Here is a tiny trained network, its code and every weight. The questions are about switching its units off for an input and a target symbol, where a switched-off unit gives its printed mean instead of its output.

import numpy as np


def w(rows, s, z=0):
    codes = np.array(rows[::2]) - 128.0
    scale = np.full(codes.shape[1], s)
    scale[-1] = z or s
    return codes * scale


def norm(h):
    return h / np.sqrt((h * h).mean(-1, keepdims=True) + 1e-5)


def f(y):
    return np.maximum(y, 0)


def softmax(a):
    e = np.exp(a - a.max(-1, keepdims=True))
    return e / e.sum(-1, keepdims=True)


def log_softmax(a):
    a = a - a.max(-1, keepdims=True)
    return a - np.log(np.exp(a).sum(-1, keepdims=True))


def net(x, mask):
    ids = ['βδεηθλμξπσψ'.index(c) for c in x.split()]
    T = len(ids)
    res = E[ids] + P[:T]
    r = norm(res)
    for j in range(3):
        rows = slice(4 * j, 4 * j + 4)
        q, k, v = (r @ M[0][rows].T for M in (Q, K, V))
        z = softmax(np.where(np.tri(T) > 0, q @ k.T / 4**0.5, -1e9)) @ v
        o = O[0][rows]
        res = res + np.where(mask[j], z, o[:, -1]) @ o[:, :-1]
    y = f(norm(res) @ A[0][:, :-1].T + A[0][:, -1])
    res = res + np.where(mask[3:15], y, B[0][:, -1]) @ B[0][:, :-1]
    return log_softmax(norm(res)[-1] @ U[:, :-1].T + U[:, -1])


Q, K, V, O, A, B = {}, {}, {}, {}, {}, {}
E = w([
[197,9,12],'β',
[98,160,131],'δ',
[97,116,184],'ε',
[83,161,97],'η',
[53,74,138],'θ',
[72,72,100],'λ',
[48,89,193],'μ',
[59,95,90],'ξ',
[69,115,56],'π',
[26,67,18],'σ',
[50,109,189],'ψ',
],0.014)
P = w([
[245,177,121],'0',
[68,76,1],'1',
[86,125,92],'2',
[74,129,97],'3',
[59,125,94],'4',
[60,126,107],'5',
[56,143,96],'6',
[57,139,108],'7',
[56,131,120],'8',
[30,133,117],'9',
[35,114,120],'10',
[17,123,142],'11',
],0.0085)
Q[0] = w([
[52,145,182],'head 1',
[80,31,104],'head 1',
[84,92,135],'head 1',
[158,108,131],'head 1',
[5,117,114],'head 2',
[98,141,134],'head 2',
[193,167,154],'head 2',
[183,93,167],'head 2',
[195,103,142],'head 3',
[169,187,150],'head 3',
[105,168,138],'head 3',
[90,152,87],'head 3',
],0.016)
K[0] = w([
[171,176,128],'head 1',
[226,156,190],'head 1',
[252,177,112],'head 1',
[142,94,135],'head 1',
[254,74,76],'head 2',
[115,86,122],'head 2',
[42,179,132],'head 2',
[52,133,88],'head 2',
[201,140,96],'head 3',
[210,143,197],'head 3',
[117,107,190],'head 3',
[99,129,147],'head 3',
],0.014)
V[0] = w([
[112,193,147],'head 1',
[177,222,89],'head 1',
[118,99,61],'head 1',
[156,161,106],'head 1',
[105,240,4],'head 2',
[151,188,147],'head 2',
[192,108,184],'head 2',
[138,243,108],'head 2',
[223,85,104],'head 3',
[165,130,156],'head 3',
[106,147,185],'head 3',
[147,122,110],'head 3',
],0.016)
O[0] = w([
[148,111,152,129],'head 1',
[180,187,130,170],'head 1',
[137,118,11,147],'head 1',
[186,176,112,148],'head 1',
[104,211,149,171],'head 2',
[151,143,189,92],'head 2',
[232,91,107,114],'head 2',
[124,254,240,94],'head 2',
[69,161,116,9],'head 3',
[75,141,147,55],'head 3',
[119,70,155,125],'head 3',
[124,157,146,110],'head 3',
],0.012)
A[0] = w([
[92,43,6,96],'neuron 1',
[163,180,128,118],'neuron 2',
[178,124,186,27],'neuron 3',
[56,222,117,152],'neuron 4',
[209,145,42,68],'neuron 5',
[109,86,187,100],'neuron 6',
[112,52,56,253],'neuron 7',
[108,179,117,157],'neuron 8',
[180,159,121,27],'neuron 9',
[94,164,92,182],'neuron 10',
[114,132,175,97],'neuron 11',
[156,59,110,80],'neuron 12',
],0.015,0.0044)
B[0] = w([
[104,153,193,250],'neuron 1',
[32,78,132,147],'neuron 2',
[242,120,21,138],'neuron 3',
[194,75,49,166],'neuron 4',
[22,122,195,179],'neuron 5',
[103,153,179,141],'neuron 6',
[43,211,255,244],'neuron 7',
[130,120,87,150],'neuron 8',
[96,64,191,135],'neuron 9',
[112,106,148,159],'neuron 10',
[147,114,188,133],'neuron 11',
[108,160,120,179],'neuron 12',
],0.0089,0.016)
U = w([
[126,8,58,160],'β',
[107,135,70,104],'δ',
[152,228,176,81],'ε',
[203,92,173,242],'η',
[119,148,26,243],'θ',
[81,124,126,82],'λ',
[142,182,90,145],'μ',
[112,138,146,2],'ξ',
[122,100,210,127],'π',
[107,63,191,130],'σ',
[175,175,169,96],'ψ',
],0.017,0.0031)

Each question gives the input, a string of symbols that net reads in full, and the target symbol t.
The units are the heads (4 rows each of Q, K, V and O) and the neurons (one row each of A and B). Each row of codes is followed by its name. A weight is (code - 128) times the scale printed after its matrix; where a second scale follows, it is the last column's (O, A, B and U).
mask holds one flag per unit, heads first, then neurons. A switched-off unit (its flag False) gives its mean, the last column of its rows in O or B, instead of its output. The means were averaged over made-up inputs and are rounded, as every weight is.
A unit's drop is (log p(t) with every unit on - log p(t) with that unit switched off) / (log p(t) with every unit on - log p(t) with every unit switched off).
The circuit of an input: a set's keep is (log p(t) with only the set's units on - log p(t) with every unit switched off) / (log p(t) with every unit on - log p(t) with every unit switched off). Starting from the 12 units with the biggest drops (on a tie, the unit counted first), units are removed one at a time, each time the one whose removal leaves the highest keep (on an exact tie, the one counted first), for as long as the keep stays at least 0.8.
units of the circuit, in order: the units of the circuit, biggest drop first
most important unit: the unit with the biggest drop
k most important neurons: the k neurons with the biggest drops, biggest first
which heads matter: for each layer, one digit per head in row order, 1 if its drop is at least 0.15 and else 0, layers parted by /
drop when u is switched off: that unit's drop, to one decimal
input ψ θ η ε η μ σ, target π: most important unit => head 1
input θ η ξ ε η θ θ η ξ, target β: which heads matter => 010
input ξ π η η π, target θ: which heads matter => 010
input ξ λ π η π μ ξ η μ σ θ, target θ: which heads matter => 010
input η ψ β, target θ: which heads matter => 011
input σ η δ ξ π η θ ξ, target θ: units of the circuit, in order => [head 2; neuron 4; neuron 7]
input ε ε σ, target η: which heads matter => 110
input ε π σ μ η, target η: which heads matter => 000
input ξ π η ξ μ θ ξ λ η θ δ, target θ: units of the circuit, in order => [head 2; neuron 7; neuron 4; head 1]
input μ ψ μ ε η θ η η δ, target σ: units of the circuit, in order => [head 2; neuron 7; neuron 4]
input ξ ξ η π λ, target θ: 2 most important neurons => [neuron 7; neuron 4]
input ξ η η, target θ: 2 most important neurons => [neuron 7; neuron 4]
input δ ξ β, target θ: 3 most important neurons => [neuron 7; neuron 1; neuron 4]
input ε δ ε θ ψ ε η, target η: units of the circuit, in order => [head 2]
input η ξ μ ψ, target ε: drop when head 2 is switched off => 2.0
input θ δ η ε ξ ε ξ μ θ η ε, target β: drop when head 2 is switched off => 0.9
input ξ η η δ η η, target θ: drop when head 2 is switched off => 1.1
